Below are the code and all the weights of a small trained network. Each question names an input and a target symbol and asks about switching units off, where a switched-off unit gives its printed mean instead of its output.

import numpy as np


def w(rows, s, z=0):
    codes = np.array(rows[::2]) - 128.0
    scale = np.full(codes.shape[1], s)
    scale[-1] = z or s
    return codes * scale


def f(y):
    return np.maximum(y, 0)


def softmax(a):
    e = np.exp(a - a.max(-1, keepdims=True))
    return e / e.sum(-1, keepdims=True)


def log_softmax(a):
    a = a - a.max(-1, keepdims=True)
    return a - np.log(np.exp(a).sum(-1, keepdims=True))


def net(x, mask):
    ids = ['βγεζηθλξφ'.index(c) for c in x.split()]
    T = len(ids)
    res = E[ids] + P[:T]
    u = 0
    for l in range(2):
        r = res
        for j in range(2):
            rows = slice(2 * j, 2 * j + 2)
            q, k, v = (r @ M[l][rows].T for M in (Q, K, V))
            z = softmax(np.where(np.tri(T) > 0, q @ k.T / 2**0.5, -1e9)) @ v
            o = O[l][rows]
            res = res + np.where(mask[u + j], z, o[:, -1]) @ o[:, :-1]
        u += 2
        y = f(res @ A[l][:, :-1].T + A[l][:, -1])
        res = res + np.where(mask[u : u + 16], y, B[l][:, -1]) @ B[l][:, :-1]
        u += 16
    return log_softmax(res[-1] @ U[:, :-1].T + U[:, -1])


Q, K, V, O, A, B = {}, {}, {}, {}, {}, {}
E = w([
[75,112,124],'β',
[108,176,132],'γ',
[58,93,97],'ε',
[84,100,127],'ζ',
[68,143,79],'η',
[158,174,169],'θ',
[150,195,75],'λ',
[248,99,109],'ξ',
[124,126,206],'φ',
],0.018)
P = w([
[108,2,155],'0',
[95,162,176],'1',
[92,172,134],'2',
[102,183,116],'3',
[112,188,104],'4',
[116,198,97],'5',
[122,205,90],'6',
[125,206,85],'7',
[126,211,78],'8',
[128,213,74],'9',
[129,215,66],'10',
],0.0051)
Q[0] = w([
[108,132,166],'0.h1',
[112,75,183],'0.h1',
[35,19,83],'0.h2',
[249,188,91],'0.h2',
],0.013)
K[0] = w([
[98,163,137],'0.h1',
[85,167,132],'0.h1',
[5,133,115],'0.h2',
[224,146,73],'0.h2',
],0.016)
V[0] = w([
[190,149,130],'0.h1',
[175,29,105],'0.h1',
[254,44,111],'0.h2',
[101,168,162],'0.h2',
],0.0083)
O[0] = w([
[207,193,51,211],'0.h1',
[242,234,3,124],'0.h1',
[144,56,60,254],'0.h2',
[141,192,73,66],'0.h2',
],0.0058,0.0019)
A[0] = w([
[117,79,113,73],'0.n1',
[108,190,149,34],'0.n2',
[155,59,137,146],'0.n3',
[134,204,197,13],'0.n4',
[132,113,57,70],'0.n5',
[171,51,91,254],'0.n6',
[218,109,118,77],'0.n7',
[106,221,104,76],'0.n8',
[190,218,194,85],'0.n9',
[156,198,159,69],'0.n10',
[251,77,4,206],'0.n11',
[121,31,158,152],'0.n12',
[77,95,182,17],'0.n13',
[170,185,66,166],'0.n14',
[161,216,137,65],'0.n15',
[131,99,80,95],'0.n16',
],0.013,0.0098)
B[0] = w([
[210,141,53,128],'0.n1',
[134,201,114,132],'0.n2',
[167,152,200,142],'0.n3',
[77,66,73,133],'0.n4',
[141,123,147,152],'0.n5',
[130,199,150,186],'0.n6',
[74,120,176,160],'0.n7',
[163,20,139,166],'0.n8',
[93,143,43,143],'0.n9',
[159,182,241,136],'0.n10',
[97,208,174,251],'0.n11',
[159,183,183,140],'0.n12',
[96,98,8,132],'0.n13',
[82,155,133,208],'0.n14',
[84,9,138,149],'0.n15',
[139,141,178,144],'0.n16',
],0.011,0.019)
Q[1] = w([
[38,212,199],'1.h1',
[1,150,204],'1.h1',
[35,144,245],'1.h2',
[22,119,206],'1.h2',
],0.016)
K[1] = w([
[151,234,229],'1.h1',
[177,221,164],'1.h1',
[148,248,215],'1.h2',
[176,240,197],'1.h2',
],0.017)
V[1] = w([
[54,146,60],'1.h1',
[254,162,115],'1.h1',
[162,178,119],'1.h2',
[163,151,47],'1.h2',
],0.0094)
O[1] = w([
[72,71,225,89],'1.h1',
[15,250,8,121],'1.h1',
[103,119,150,244],'1.h2',
[73,165,174,2],'1.h2',
],0.011,0.02)
A[1] = w([
[191,76,158,14],'1.n1',
[151,111,195,238],'1.n2',
[171,128,142,7],'1.n3',
[155,81,102,252],'1.n4',
[48,127,157,72],'1.n5',
[163,138,50,66],'1.n6',
[42,130,79,55],'1.n7',
[77,118,100,254],'1.n8',
[155,64,84,32],'1.n9',
[22,94,183,160],'1.n10',
[90,218,74,39],'1.n11',
[144,79,84,31],'1.n12',
[60,103,50,231],'1.n13',
[5,104,126,70],'1.n14',
[192,114,115,208],'1.n15',
[92,63,82,13],'1.n16',
],0.013,0.0098)
B[1] = w([
[224,152,40,147],'1.n1',
[81,112,76,200],'1.n2',
[172,248,139,128],'1.n3',
[86,97,212,186],'1.n4',
[110,77,112,154],'1.n5',
[124,56,123,171],'1.n6',
[188,65,114,149],'1.n7',
[118,183,119,184],'1.n8',
[206,205,125,146],'1.n9',
[227,132,168,186],'1.n10',
[161,58,121,253],'1.n11',
[171,158,103,142],'1.n12',
[83,157,86,191],'1.n13',
[145,188,153,151],'1.n14',
[70,127,170,170],'1.n15',
[238,159,146,137],'1.n16',
],0.015,0.021)
U = w([
[181,248,50,91],'β',
[76,81,208,94],'γ',
[166,46,177,72],'ε',
[113,161,74,182],'ζ',
[194,188,188,141],'η',
[245,119,76,2],'θ',
[132,78,98,79],'λ',
[34,147,156,176],'ξ',
[79,220,107,191],'φ',
],0.012,0.008)

Each question gives the input, a string of symbols that net reads in full, and the target symbol t.
The units are the heads (2 rows each of Q, K, V and O) and the neurons (one row each of A and B). Each row of codes is followed by its name. A weight is (code - 128) times the scale printed after its matrix; where a second scale follows, it is the last column's (O, A, B and U).
mask holds one flag per unit, layer by layer, with each layer's heads first. A switched-off unit (its flag False) gives its mean, the last column of its rows in O or B, instead of its output. The means were averaged over made-up inputs and are rounded, as every weight is.
A unit's drop is (log p(t) with every unit on - log p(t) with that unit switched off) / (log p(t) with every unit on - log p(t) with every unit switched off).
The circuit of an input: a set's keep is (log p(t) with only the set's units on - log p(t) with every unit switched off) / (log p(t) with every unit on - log p(t) with every unit switched off). Starting from the 12 units with the biggest drops (on a tie, the unit counted first), units are removed one at a time, each time the one whose removal leaves the highest keep (on an exact tie, the one counted first), for as long as the keep stays at least 0.8.
circuit, biggest first: the units of the circuit, biggest drop first
unit that matters most: the unit with the biggest drop
top k neurons: the k neurons with the biggest drops, biggest first
k most important neurons of layer l: the k neurons of layer l with the biggest drops, biggest first
heads that matter: for each layer, one digit per head in row order, 1 if its drop is at least 0.15 and else 0, layers parted by /
input ε γ λ β η θ γ λ ζ, target φ: top 2 neurons : (0.n12; 0.n14)
input λ η λ β η ζ, target η: circuit, biggest first : (1.n10; 1.h1; 1.n11)
input η λ λ η λ ξ η φ, target γ: 3 most important neurons of layer 0 : (0.n7; 0.n11; 0.n6)
input η λ η λ λ γ ξ η θ, target ε: 4 most important neurons of layer 1 : (1.n13; 1.n6; 1.n2; 1.n8)
input η λ λ η η θ θ φ β, target ε: top 2 neurons : (0.n9; 0.n4)
input λ φ ε, target η: unit that matters most : 1.n10
input ζ λ ε λ λ φ, target ζ: top 2 neurons : (0.n12; 0.n14)
input ξ λ η λ ξ β ε γ γ λ, target θ: top 2 neurons : (1.n11; 0.n3)
input λ λ λ λ ζ λ φ γ, target η: 3 most important neurons of layer 1 : (1.n10; 1.n11; 1.n14)
input ξ λ λ λ β η ξ ξ η λ, target θ: circuit, biggest first : (1.n11; 0.n3; 1.h1)
input η ε θ λ ε η γ, target ε: circuit, biggest first : (1.h1; 0.n11)
input λ η γ, target η: circuit, biggest first : (1.n10; 1.h1; 1.n11)
input ξ ζ λ λ γ λ ξ γ η, target θ: 3 most important neurons of layer 1 : (1.n6; 1.n9; 1.n16)
input γ η λ θ β η η, target γ: top neuron : (0.n14)
input φ ξ λ η ζ, target ξ: circuit, biggest first : (0.n11; 1.n4; 1.n11; 1.n10)
input θ λ θ η θ ε γ γ θ φ λ, target β: top 3 neurons : (0.n14; 1.n13; 1.n14)
input γ λ λ, target γ: top 2 neurons : (0.n14; 0.n7)
input ε γ λ η β γ η, target φ: heads that matter : 01 / 10
input λ λ η, target η: heads that matter : 00 / 11
input θ η θ β, target β: heads that matter : 00 / 10
input β β ξ, target η: heads that matter : 10 / 10
input ζ θ η γ θ ε, target ζ: top 4 neurons : (0.n12; 0.n14; 0.n11; 0.n3)
input γ ε η φ η ζ, target γ: top 2 neurons : (0.n14; 1.n11)
input η η ζ ε φ θ λ θ η η, target ε: heads that matter : 01 / 11
input β γ θ θ, target ξ: most important neuron of layer 0 : (0.n12)
input β λ λ λ λ θ φ, target ξ: heads that matter : 01 / 00
input ξ ζ ζ γ, target λ: heads that matter : 11 / 11
input φ λ λ ξ φ ε, target ζ: heads that matter : 11 / 10
